Below is a small trained network, with its code and all its weights. Each question gives an input and a class and asks what happens when units are switched off, that is, made to give their printed mean instead of their output.

import numpy as np


def w(rows, s, z=0):
    codes = np.array(rows[::2]) - 128.0
    scale = np.full(codes.shape[1], s)
    scale[-1] = z or s
    return codes * scale


def f(y):
    return np.maximum(y, 0)


def log_softmax(a):
    a = a - a.max(-1, keepdims=True)
    return a - np.log(np.exp(a).sum(-1, keepdims=True))


def net(x, mask):
    res = np.array(x, float).reshape(1, 3) / 4 @ E
    y = f(res @ A[0][:, :-1].T + A[0][:, -1])
    res = res + np.where(mask, y, B[0][:, -1]) @ B[0][:, :-1]
    return log_softmax(res[-1] @ U[:, :-1].T + U[:, -1])


A, B = {}, {}
E = w([
[90,62,231,143,183,177,61,200,109,150,192],'x0',
[157,145,53,97,192,165,206,191,106,253,91],'x1',
[15,196,170,55,171,96,223,151,98,58,131],'x2',
],0.011)
A[0] = w([
[104,96,196,185,76,101,132,27,119,63,155,87],'n0',
[42,182,162,76,170,109,186,126,98,71,124,107],'n1',
[90,142,126,87,173,88,178,120,109,70,143,105],'n2',
[154,149,68,117,203,194,218,228,50,221,71,103],'n3',
[87,45,226,167,180,168,95,151,82,118,198,106],'n4',
[154,202,81,173,83,20,175,46,156,123,61,94],'n5',
[49,178,147,81,160,72,181,161,88,61,129,103],'n6',
[67,127,170,151,39,84,79,62,161,19,146,119],'n7',
[109,147,204,154,69,73,67,65,167,60,166,103],'n8',
[103,102,213,151,190,195,114,209,95,169,183,115],'n9',
[150,175,43,104,71,102,168,35,131,80,48,105],'n10',
[118,120,125,104,149,152,113,127,117,91,117,251],'n11',
[150,163,94,124,85,126,166,90,148,119,114,184],'n12',
[254,74,69,224,71,173,48,87,198,156,137,90],'n13',
],0.0083,0.018)
B[0] = w([
[135,185,104,168,160,126,209,133,156,239,92,174],'n0',
[154,74,124,179,207,172,96,76,65,147,162,208],'n1',
[171,82,137,130,169,170,104,95,114,118,127,177],'n2',
[143,200,100,172,73,129,210,102,119,236,53,220],'n3',
[49,142,180,64,120,137,131,185,192,121,190,211],'n4',
[52,115,215,107,123,196,129,192,203,138,221,194],'n5',
[191,70,141,161,231,206,88,73,83,109,141,206],'n6',
[132,189,110,189,95,118,187,104,137,200,61,210],'n7',
[133,172,77,163,111,149,194,120,154,200,93,192],'n8',
[62,151,206,92,75,153,114,174,181,127,200,211],'n9',
[69,128,214,82,122,157,97,220,212,124,198,203],'n10',
[125,103,101,123,49,1,14,123,66,60,91,252],'n11',
[89,149,176,95,74,81,74,146,106,114,177,200],'n12',
[177,67,121,141,242,219,116,51,39,95,166,229],'n13',
],0.0095,0.018)
U = w([
[78,129,173,104,107,141,115,212,192,131,212,94],'0',
[159,54,116,159,226,164,108,54,66,129,153,111],'1',
[126,200,93,167,95,127,208,116,142,205,46,106],'2',
[117,102,102,125,33,3,36,128,75,76,108,253],'3',
[137,109,94,129,142,103,160,136,153,116,126,112],'4',
[133,115,107,115,136,110,153,136,161,95,123,112],'5',
[126,123,83,127,137,120,149,154,167,99,122,113],'6',
],0.014,0.015)

Each question gives the input, the list of numbers given to net, and the class t.
The units are the neurons (one row each of A and B). Each row of codes is followed by its name. A weight is (code - 128) times the scale printed after its matrix; where a second scale follows, it is the last column's (A, B and U).
mask holds one flag per neuron, in row order. A switched-off neuron (its flag False) gives its mean, the last column of its row in B, instead of its output. The means were averaged over made-up inputs and are rounded, as every weight is.
A unit's drop is (log p(t) with every unit on - log p(t) with that unit switched off) / (log p(t) with every unit on - log p(t) with every unit switched off).
The circuit of an input: a set's keep is (log p(t) with only the set's units on - log p(t) with every unit switched off) / (log p(t) with every unit on - log p(t) with every unit switched off). Starting from the 12 units with the biggest drops (on a tie, the unit counted first), units are removed one at a time, each time the one whose removal leaves the highest keep (on an exact tie, the one counted first), for as long as the keep stays at least 0.8.
units of the circuit, in order: the units of the circuit, biggest drop first
k most important neurons: the k neurons with the biggest drops, biggest first
drop of u: that unit's drop, to one decimal
input [2,-7,6], class 2: units of the circuit, in order => n7
input [3,7,-6], class 2: 2 most important neurons => n3; n6
input [-5,5,4], class 0: 2 most important neurons => n10; n5
input [3,0,-3], class 3: units of the circuit, in order => n5; n6
input [6,-5,7], class 1: 2 most important neurons => n6; n1
input [5,0,6], class 1: 3 most important neurons => n6; n1; n10
input [-2,-1,-3], class 3: 2 most important neurons => n6; n1
input [3,-8,8], class 1: 2 most important neurons => n6; n1
input [-6,-5,-5], class 0: 2 most important neurons => n10; n5
input [3,1,4], class 1: 4 most important neurons => n10; n6; n12; n1
input [7,5,-7], class 0: 3 most important neurons => n9; n4; n6
input [6,-7,3], class 2: 4 most important neurons => n7; n8; n0; n10
input [-1,3,1], class 3: 3 most important neurons => n7; n8; n0
input [-4,4,3], class 0: units of the circuit, in order => n10
input [-4,-8,4], class 2: drop of n7 => 0.1
input [1,2,2], class 3: drop of n13 => 0.2
input [-1,-8,-8], class 1: drop of n3 => 2.8
